Each row has a class, written after it.
[  99  409  222 -148  -29 -188  184 -240 -180  234  209 -229  163  170
  -19  -30  -98  179  235  114   82   99   12 -384  -94  250  214 -107
  104  -75  242 -189 -133 -474  -98]
niva
[  75 -269 -273  379 -171  248 -127  149  146 -344 -166   52  149   68
 -248 -241  -73 -436  327   89   11  288   94   29 -382  115 -199 -299
  428 -133  143 -131 -197 -201  103]
faz
[-193   99  186  355  246  392  -45  137  250 -455  229   -6   49  -97
 -345  -61 -220  -47  157  302  122  236  -56 -237 -312 -165  300 -121
  121  -84 -149 -406 -298 -308  -43]
Ruko
[ 180  426 -195  193  -16 -198  -65   51  403   23 -373  274   39 -114
  523  138   63  133 -239 -226   74  -10  305  275   80   59 -302  -19
  148   50   -3   73 -161  410  186]
niva
[-174  509   43    6  178 -147  133 -131  262  333  -82  326  245 -155
   58   41 -102   20  309   97   79 -113 -140   60  410  -31 -462 -137
  340 -177  344 -298  106 -344   81]
radat
[ -97   89 -720 -505  117   51  162   28  176   73   74 -206 -105  150
  -50  -65 -396   93 -124   65   27  190  184  649  154 -363  131  150
 -173   23 -285  597 -116   66 -381]
radat
[-569  536 -126 -140  -58   34  155 -244   -6  194  212  310  292 -288
 -109   65 -292  123   99  232  -50 -516 -327 -339  388   28 -213  116
   21   37  237 -588   65  240 -114]
radat
[  56   54   41   62  209  -79   -2  154  118  -48 -473    3   13 -377
  478   -5 -178   94 -329  -77   59  461  312  108  378 -152 -382    2
  389   79  140  173    2  109   75]
niva
[-179 -327  236 -545    4   23  214 -284 -281  -76  319 -265 -112 -255
 -379  -52 -186  -70  311  152   33  469 -104 -272  460  -13  124  -72
  234  -36  237  304  229 -648  -54]
sule
[-324 -302  137 -681  247 -314  131 -151 -543  -48  248 -270  163   -6
 -404   26 -261  288  285  -49 -179 -480 -264  -96  471 -122 -228  -31
   75  101  108 -370  100 -404  202]
Ruko
[-140 -393 -550 -841   93 -127  225  -22 -302  105 -109 -204  -21  179
 -226  -20 -230   71 -116 -113 -147  -68  134  413  192 -198  316  194
 -379  159 -176  344  172 -159 -127]
faz
[ 128 -403 -330  -21 -132 -201  137   25 -100  174 -427   43 -184 -142
 -167 -252   31   -6 -105 -232 -241   72   30  216  147  133 -527   80
  190  317  -68  545  353   56  431]
mudo
[-316 -132  181  165  437   73  -93   68  227  -56   21 -276  255 -394
  261  136 -306 -138  -28  251  212  316  124  -33  621 -473 -320 -227
  444 -135  211   85  132 -156 -273]
sule
[ -43  453  -33  440  293  180 -415  231  301  -88  -26  245   98 -184
 -307   41   44   79   85  210  257  177  -14   92 -326 -242   78    9
  102  -14  162 -182 -374  388 -168]
radat
[-114 -109  -12 -227 -116  -53  243  -22 -174  147 -162  -74  138 -106
   97   84 -261  102   62  156 -182  -45   94 -193   78  164 -266 -222
  366   26   93 -187  -58 -279  187]
sule
[   7  154   30   34  -58   17 -147 -107    0 -432 -258  498  133  -38
 -318 -264  274 -488  374  -18  104    1 -175  258 -182  -72 -452  -63
  -30   91  305 -129  200   58  230]
tif
[ -12  118  432  586  104  311  315  205  330 -431 -276 -269  -33 -280
  327  -46    3 -361 -108  158  227  899  167  281 -178 -217   71 -124
  187  140   -1    2  -67 -182 -106]
Ruko
[-169   -1  310  344  114  218   15   90  221  124 -174  490  192 -520
 -201  -97 -119  110  197  195  -44  189 -167 -283  194  115 -329  -69
  217  130  365 -584  238 -298  356]
rif
[ -56   78  470  431  144  195   99  208   29 -183 -321   69  198 -328
   96  131 -109  -45   10  211   19  307  152 -220 -187   86  -90 -198
  443   84  146 -335 -184  -19  138]
mudo
[  19   85 -167  359 -111   87   14  162  375  -64  -65  270   44 -201
  162  174   48 -149  -41  192   34  107  -23   82 -157   -4 -488  -56
  113   13 -200   46 -100   51  174]
niva
[ 207 -244 -125  253 -323   35  -55   90  -92 -195 -301  222  -94   23
 -356 -297  436 -332  -15  -68  140  437 -111  291 -593  187    7  195
 -129   51  201  190  150  111 -136]
rif
[ -69  242  352  329   72  136   48   66   62 -285 -231  215  202   19
 -370  -79  108 -215  388   63   30 -146 -173 -120 -438  149  204 -136
  198  -84  227 -387   66   35  -27]
kefon
[  73  412   75  267   92   88 -339  213   32   36 -249  355   12   82
   52  -20  112  -93  178   59   25 -325   76  -27  -67  -45    6  -80
  193 -306  337 -368  -41  780  208]
sule
[-385  -54  268 -419  120 -265   75 -331 -363  -28  169 -140   94  -44
 -149  -47   85  168  -47   30   23 -435 -251 -163  314 -269  -45  123
 -171  145  179 -327  244  -60  -33]
radat
[ -82 -788 -151   98  -53  231 -151 -109    8 -108  282 -153   84 -327
 -406 -152 -118 -379  139  192  163  116  -56   51  221 -174 -414  -33
  193  -34   49  276  439 -461  -69]
sule
[ 379  -67   82  299  140 -321 -380  185  -37  451 -169  423  119  -97
   -7   88  496  -11  186  -39   62 -112  -98   38  -64  229 -516  125
  127 -125  317 -115  160  147  163]
tif
[ -35 -108 -333 -172   91  -98   33  -23  -43  192  116  165   60 -239
 -167  133   61 -166 -132 -125   63  159 -260  213  227  -51 -229  269
 -521  276 -295  164  265 -335 -113]
kefon
[ -92   18  182  762 -105  337   14  178  416 -335 -286  247  239 -287
  351 -145 -215   17 -351  175  210  227  208  165 -211 -102 -452 -158
  224    5  -10 -575 -282 -204   81]
sule
[-102  194  120  434  188  270  260  229  330  -44 -141  141  225 -301
  164  141 -142   39 -121  362  134  309   95  100 -169 -132  -31   -7
   26  -10  -95 -593 -122 -278 -177]
Ruko
[-114   31  105  379   25   72  -89   64   59 -222    1  211   -1  -45
 -297  -14  278 -137  120   90   32  116 -199 -163 -414  144 -135  -25
    3  145   93  285  -67  182  133]
rif
[-299 -247  350  596   53  298 -186   55   16 -717  -33  111  133 -435
 -163 -196 -237 -274  -37  287  219  396  118  -69  158 -257 -328 -344
  264  100  218 -321   16 -213   10]
rif
[  36  -17  -59  352 -181  -50  -11   32  -87 -514 -252  126  238 -116
  118   47  -40 -120 -318   72   45  -63  210 -130  -67  -75 -422 -191
   42  147 -247 -417 -152  246  250]
faz
[-225 -441 -167  -16  118   47  147   83   98  -66 -227 -132  -30 -213
  240    3  -17 -196 -335   40   13  275  120  343  212 -308    8   19
 -135  169 -132   -7  329   51 -356]
kefon
[-189 -388  -64  124 -298  158  -15 -149   73  106  458 -139   84 -255
 -320 -155 -248  190   43  182  107 -203 -126 -317   48  199  198  187
  141 -212  221 -350  220 -427 -278]
Ruko
[  69  -16  254 -131   56  -15  306  -72  289  297 -292 -336  112 -311
   90  188   11   46  -36  -17  -62  210  -60 -189   32  -67  312  169
  146  135  -46  522  312 -461 -234]
Ruko
[ -99  -33  236 -313  375    3  -22 -122  -64  192  322  -60   49 -300
 -262   40 -385  -67  375  203  -13   51  -16 -513  645   -7  397 -146
  198 -196   98 -519  505 -806    6]
tif
[  95  432  -24  308  304  264  202  289  451 -153 -548   87 -222  140
  769  -63  118   50 -339  -94  -25  761  397  343 -227 -165   51 -137
   81   19   -9  203 -397  456   41]
mudo
[-143 -809  467 -162  181  -35  117  -47 -191   83  103  -75  -13 -391
   10 -158 -225   30   78  112   27  389  157 -269  645  196   36   31
  411  -67  401 -191  510 -488  150]
rif
[ 139  -79  -36  319 -313  308  344  -48   72  -92   94  -94 -103   46
  -71 -340  -20  145 -129 -245   39  528  -68   33 -414  475  251  140
 -141   34   53  -10 -141 -714 -107]
rif
[ 273  277  357  -35   90 -179 -156  -89 -290   89 -104   -6   71   93
   21   -8 -165  262   30   19  -47 -269  267 -515  202   38   86 -160
  323 -129   67 -191 -184   57  394]
radat
[-106  310 -285 -355 -229  -19  343 -146 -273 -143  -98 -339  164  143
  237   56  -90  -26 -222   20  -45  106  150 -129 -218   21  338   58
 -198  133   -9 -104 -246  180 -285]
tif
[  59   80 -139  454  -19   81  -61  232  -79  -68 -191 -231   30 -180
  183  218 -159  -91 -436  188  119  391  365  -36 -230 -125   60 -179
   82  100 -258   40 -342  -85 -164]
mudo
[ -43   60 -183 -223  247  -30  199 -101  -55   35 -143  -52  272 -169
  145  153 -131 -193  -54   39    5  342  149  -34  241 -165 -273 -118
   77  207 -177 -238 -159 -398   31]
faz
[ -98 -151  198 -152 -228   92  246 -171 -192  111  298 -420  309 -355
 -407  103 -256   19  345   48  -10  -42 -320 -494  322  169  209  136
  327 -194  317 -190  283 -460 -281]
mudo
[-150 -440   46   39  355  119  135  151  404  316  -49 -206  269 -128
  210   60 -305 -132 -176  101   52  117   40   86  162 -223  155   93
   13    5 -289 -152  355 -532 -173]
mudo
[ 275  322 -172 -143  109 -429   14   54   58  601 -611  527  -54 -153
  289  -39  163  294 -127 -303  -28   57  186  387  519    0 -449  203
  -22   68  288   86  126   46  471]
niva
[-212 -390  303   86   77   14  198  -90 -147  117  -92    3  125 -668
 -142   38  -63   23   32  255  -42  306  -26 -578  495  142  -79   49
  299  141  341  -68  508 -212  -11]
sule
[-144 -490 -367 -215  271   -2  227  -40  216  -41 -144 -187  -51  -49
 -156 -151  -70   -4 -172 -158   75  450  155  474   94 -234   72    4
 -109  254 -129  355  198 -457  -80]
niva
[-103   26 -171 -559  -11 -170  162 -149 -520 -154 -304   84   67 -111
 -432 -217   10  -78  185 -237 -124  128 -209  275  233 -117 -237  106
 -246  388  193  -96   62 -213  160]
sule
[-157   35  104  165  265   99  134  269  145 -428 -457   50  -90 -170
  490   14   53  144 -545  -60  -56  594  178  119 -151 -197  -13  -55
 -114  331 -174 -178 -264  249    3]
tif
[  44  176   94 -240   73  -97  259  -85  -52  306  165 -263  -16   -9
  237  193   15  306  -95  -28  -51   57   48 -224  114  111  527  230
 -272   42 -102  -26  -79 -233 -130]
sule
[ 249 -305   22  538   20  -50 -371  290  235   -8 -357    9  128  -94
  383   30   24    6 -184   54  -18  171  319 -116   15 -121 -353 -174
  393  -59  -41  144 -312  249  150]
sule
[ -80 -314 -213   40  173  348  -13  259  321  306   78  -48   53  -42
  205   14 -377  124  158  256 -157  192  181   61  208 -102 -106 -152
  416 -248   69 -127 -261 -114  -84]
faz
[ 108 -173   16  199 -208 -193 -139  -17 -172 -394  197    4  135  -72
 -368   60   11 -180  252   39   33 -378 -131   22  -55  125 -345  -25
  119   -1 -154   50   34  -20   22]
niva
[-186   33 -249  -87  149  -45   -6   -6  223 -174 -209  157  -94   30
  199  -34  -77   10 -202   33    9   46  292  405  218 -350 -433 -155
  193  119  -93  338 -180  595  251]
rif
[ 333  203   84 -208  100 -533   31 -128 -243   -7 -314 -449  206  -14
  -19  109  209  -91  195 -214   36   24  111  -76  247  -68  -27  123
  396  -12  186  575  118  384 -127]
mudo
[-222 -335  161  -22  -40   96 -139 -120 -240 -205  152 -109  246 -506
 -289  -90 -408 -205   94  208  148  274  -94 -352  577 -201  -76 -180
  246  -97  270 -620  282 -834 -250]
radat
[-239   19  132 -160  563  115 -118   67  137  157   45  120  215 -431
 -192  225 -403  -56    1  376  251  154  202  193  387 -452  149  -93
   85   40  -59 -544  158 -268 -267]
Ruko
[ 114  570  192  368  191    3 -215  112  375    7  -48  590  186 -178
  169  146  203  -54   81   14  314  302   11  282    6    9 -152  138
  -94  -52  156 -238 -345  216  -83]
faz
[ 136  384 -179  766   24  180 -301  271  553 -149 -364  416  342 -251
  461  313  166 -192 -232  123   35 -102  191 -220 -234 -164 -191  -44
  107  -52 -272 -668 -374  630   46]
mudo
[ -77  -91  -72  251  182   73 -117  155  176 -320  -57  393  -70  -60
 -230  -66  239 -170  195   32   54  307 -176  382 -192  -43 -385 -103
  -43   98   47  129  -88  -65   27]
radat
[ 289  104  357  382   18  168    4   46   99 -128 -233  297  214  -64
   85   16   41 -317  178   13   40  368   90 -463 -173  274 -147 -232
  434 -187   27 -352 -173 -352  365]
mudo
[-310 -258 -132   99  226  125 -222  117   -8 -276  108  408 -157  -95
 -197 -200   47  -29   22  159   91  -23  -57  385  188 -262 -390   53
 -157  -25  195   83  123  376  -41]
kefon
[  13  176  240  428  -98  165  198   36  255 -182 -228  113  264   76
  377  -55   36  -45 -108  112   -6  -18   41 -102 -377   54  106  -42
   15  -52 -102 -645 -257 -222 -173]
radat
[-164 -165 -525 -560  388 -168 -256   51 -150   60 -265  -27  -32  -49
  -91  -54 -317   16 -227  -28   41  101  263  536  503 -657 -320 -134
   -6  113 -101  212  -19  -21  -39]
sule
[-422  157 -106 -534  523  170   69  -44  298  309  -43  166 -102   -3
   72   -9 -132  131 -226   63   36  -31  -61  314  233 -548  346  159
 -278   -7  -96 -271  169   22 -297]
Ruko
[-249 -331  143 -203   89  103  230  -17 -214 -466  206 -475   33 -384
  -75  142 -310 -327  -28  104   43  203 -136  -93  332 -152  -26 -129
  126  -31 -142  -51  519 -713 -269]
tif
[-142 -415  332  269  323  232  -26   61  151 -302  182 -494  197 -593
 -235  222 -403 -285    1  271  167  217   76  -70  320 -438   73 -223
  255  182 -345 -251  315 -627 -188]
Ruko
[ 171  -31  614  351  104  216  120  114  111   20  109 -118   99  -61
   62   52  -55  -69  155  466  100  370  101 -405 -186   13  145 -107
  249 -157  -28  -97  -44 -339   64]
faz
[ -31  657 -276  326 -219  -47 -109  -19  278  -24   56  547  -57   12
  -79   16  414 -191  203  103  159 -257 -257  235 -230  131 -448  155
   82 -261  243   38   -6  869 -102]
faz
